Below is a small trained network, with its code and all its weights. Each question gives an input and a class and asks what happens when units are switched off, that is, made to give their printed mean instead of their output.

import numpy as np


def w(rows, s, z=0):
    codes = np.array(rows[::2]) - 128.0
    scale = np.full(codes.shape[1], s)
    scale[-1] = z or s
    return codes * scale


def f(y):
    return y / 2 * (1 + np.tanh(0.7978845608 * (y + 0.044715 * y**3)))


def log_softmax(a):
    a = a - a.max(-1, keepdims=True)
    return a - np.log(np.exp(a).sum(-1, keepdims=True))


def net(x, mask):
    res = np.array(x, float).reshape(1, 4) / 4 @ E
    y = f(res @ A[0][:, :-1].T + A[0][:, -1])
    res = res + np.where(mask, y, B[0][:, -1]) @ B[0][:, :-1]
    return log_softmax(res[-1] @ U[:, :-1].T + U[:, -1])


A, B = {}, {}
E = w([
[27,118,225,112,185,231,10,32,106,120],'x0',
[37,23,74,170,5,170,143,167,227,33],'x1',
[41,95,27,229,212,113,67,223,81,245],'x2',
[100,20,188,19,163,2,109,157,230,175],'x3',
],0.006)
A[0] = w([
[220,187,219,14,21,129,203,24,211,26,86],'N0',
[48,146,224,113,150,186,61,67,101,158,199],'N1',
[195,103,33,125,86,69,211,166,128,164,77],'N2',
[65,121,55,241,188,148,79,230,86,195,125],'N3',
[81,86,128,123,14,162,138,151,202,16,126],'N4',
[241,202,212,82,197,117,152,100,109,150,128],'N5',
[26,38,80,167,70,153,129,199,188,73,135],'N6',
[144,176,126,97,237,94,146,137,34,240,121],'N7',
[237,135,55,110,96,51,197,160,100,143,85],'N8',
[61,57,91,145,77,172,158,152,201,86,95],'N9',
[190,150,59,152,87,33,196,205,114,140,204],'N10',
[122,36,184,45,154,67,136,150,206,192,66],'N11',
[225,192,187,40,181,93,139,93,51,175,159],'N12',
[182,144,89,145,136,81,219,166,142,115,254],'N13',
[142,210,80,220,97,196,157,119,65,105,71],'N14',
[46,68,87,157,55,164,134,152,183,75,94],'N15',
[195,173,166,125,254,104,128,86,67,183,100],'N16',
[166,188,73,233,65,250,153,106,54,85,91],'N17',
[162,228,86,225,110,216,134,113,24,87,164],'N18',
[213,132,74,146,112,79,214,195,173,143,80],'N19',
[204,140,69,169,94,60,224,168,137,118,185],'N20',
[76,109,56,196,196,144,96,195,140,171,77],'N21',
[198,179,162,100,62,183,176,59,117,44,118],'N22',
[41,78,30,215,188,92,64,228,100,238,77],'N23',
[130,64,210,33,144,51,117,141,214,134,145],'N24',
[56,85,190,146,147,189,57,29,85,88,228],'N25',
[44,87,174,99,205,194,68,49,146,121,128],'N26',
[37,130,172,136,146,206,35,68,126,150,81],'N27',
[86,35,144,31,178,25,93,187,174,190,82],'N28',
[33,115,188,98,138,165,25,32,92,115,69],'N29',
[202,88,185,72,100,148,193,30,178,69,73],'N30',
[51,74,71,178,73,183,137,168,186,42,153],'N31',
[93,55,154,55,149,67,143,137,165,155,235],'N32',
[195,213,133,93,206,69,98,113,58,179,99],'N33',
[43,36,108,164,29,170,125,117,144,84,112],'N34',
],0.0064,0.009)
B[0] = w([
[65,20,126,154,53,219,185,131,23,147,232],'N0',
[103,170,97,128,197,144,155,179,139,48,235],'N1',
[197,68,162,59,199,246,255,142,201,79,177],'N2',
[45,48,135,179,45,196,183,112,52,133,227],'N3',
[188,189,43,59,82,111,58,158,66,180,217],'N4',
[157,138,55,75,85,164,71,135,62,183,199],'N5',
[195,191,54,63,118,126,59,150,86,173,226],'N6',
[177,167,52,67,78,151,70,131,68,177,216],'N7',
[192,78,128,69,218,239,229,174,188,62,183],'N8',
[222,170,74,40,132,162,93,126,110,194,184],'N9',
[125,137,114,155,198,121,154,183,141,29,247],'N10',
[173,177,220,147,95,114,201,3,222,224,188],'N11',
[179,201,59,66,85,119,81,140,78,151,223],'N12',
[80,187,102,151,178,76,107,171,116,21,253],'N13',
[173,168,230,148,114,90,208,18,244,217,179],'N14',
[211,179,87,24,114,150,91,139,125,186,187],'N15',
[208,175,55,46,115,160,88,148,127,184,198],'N16',
[150,197,218,179,101,59,158,20,235,216,209],'N17',
[130,223,210,190,114,43,130,23,192,162,243],'N18',
[182,46,176,74,208,237,236,164,207,84,178],'N19',
[112,151,127,133,204,147,161,173,148,45,230],'N20',
[99,32,144,126,49,240,209,106,53,187,173],'N21',
[50,71,150,180,56,169,191,95,59,138,198],'N22',
[67,32,127,152,53,221,193,124,30,157,229],'N23',
[123,183,192,200,95,75,171,35,165,167,221],'N24',
[99,168,103,149,202,95,137,173,149,15,254],'N25',
[138,93,136,122,217,184,190,155,180,30,202],'N26',
[165,79,139,79,214,236,237,149,193,60,181],'N27',
[127,198,227,194,79,79,180,28,226,216,212],'N28',
[198,46,144,51,223,246,236,156,222,72,182],'N29',
[60,34,138,132,61,250,214,113,27,195,173],'N30',
[175,200,66,76,131,123,57,122,106,151,224],'N31',
[97,217,149,197,119,60,107,93,123,104,251],'N32',
[220,161,56,48,111,156,71,156,126,184,195],'N33',
[178,197,88,63,127,143,100,121,126,159,196],'N34',
],0.0075,0.0096)
U = w([
[201,174,47,59,115,119,60,156,105,177,102],'0',
[150,94,144,112,233,154,175,169,208,30,82],'1',
[137,183,234,199,97,71,148,52,228,201,82],'2',
[54,32,127,160,48,166,160,131,32,163,96],'3',
[42,217,82,225,179,42,57,187,84,21,225],'4',
[169,22,224,105,154,80,18,254,184,225,9],'5',
],0.013,0.012)

Each question gives the input, the list of numbers given to net, and the class t.
The units are the neurons (one row each of A and B). Each row of codes is followed by its name. A weight is (code - 128) times the scale printed after its matrix; where a second scale follows, it is the last column's (A, B and U).
mask holds one flag per neuron, in row order. A switched-off neuron (its flag False) gives its mean, the last column of its row in B, instead of its output. The means were averaged over made-up inputs and are rounded, as every weight is.
A unit's drop is (log p(t) with every unit on - log p(t) with that unit switched off) / (log p(t) with every unit on - log p(t) with every unit switched off).
unit that matters most: the unit with the biggest drop
top k neurons: the k neurons with the biggest drops, biggest first
drop when u is switched off: that unit's drop, to one decimal
input [4,-4,-6,2], class 3: top neuron => N0
input [-1,6,-6,6], class 0: top 3 neurons => N4, N18, N6
input [5,7,7,2], class 0: top 4 neurons => N6, N31, N15, N34
input [7,-1,-1,8], class 2: top 2 neurons => N28, N24
input [-4,0,4,-4], class 1: top 2 neurons => N28, N10
input [6,-5,-2,6], class 1: top 2 neurons => N29, N26
input [2,-1,6,-5], class 3: top 2 neurons => N3, N23
input [1,7,6,8], class 2: top 3 neurons => N28, N11, N24
input [-4,1,5,-1], class 3: top 2 neurons => N23, N3
input [2,8,1,-8], class 0: top 2 neurons => N4, N31
input [-4,-3,4,0], class 1: top 2 neurons => N0, N10
input [0,5,-7,7], class 2: top 3 neurons => N24, N11, N28
input [7,-6,-8,-6], class 3: top 3 neurons => N0, N22, N30
input [-3,6,8,7], class 3: unit that matters most => N23
input [0,8,-3,-8], class 0: drop when N6 is switched off => 1.8
input [-2,0,3,-3], class 4: drop when N11 is switched off => 0.2
input [1,1,-2,7], class 2: drop when N23 is switched off => 0.0
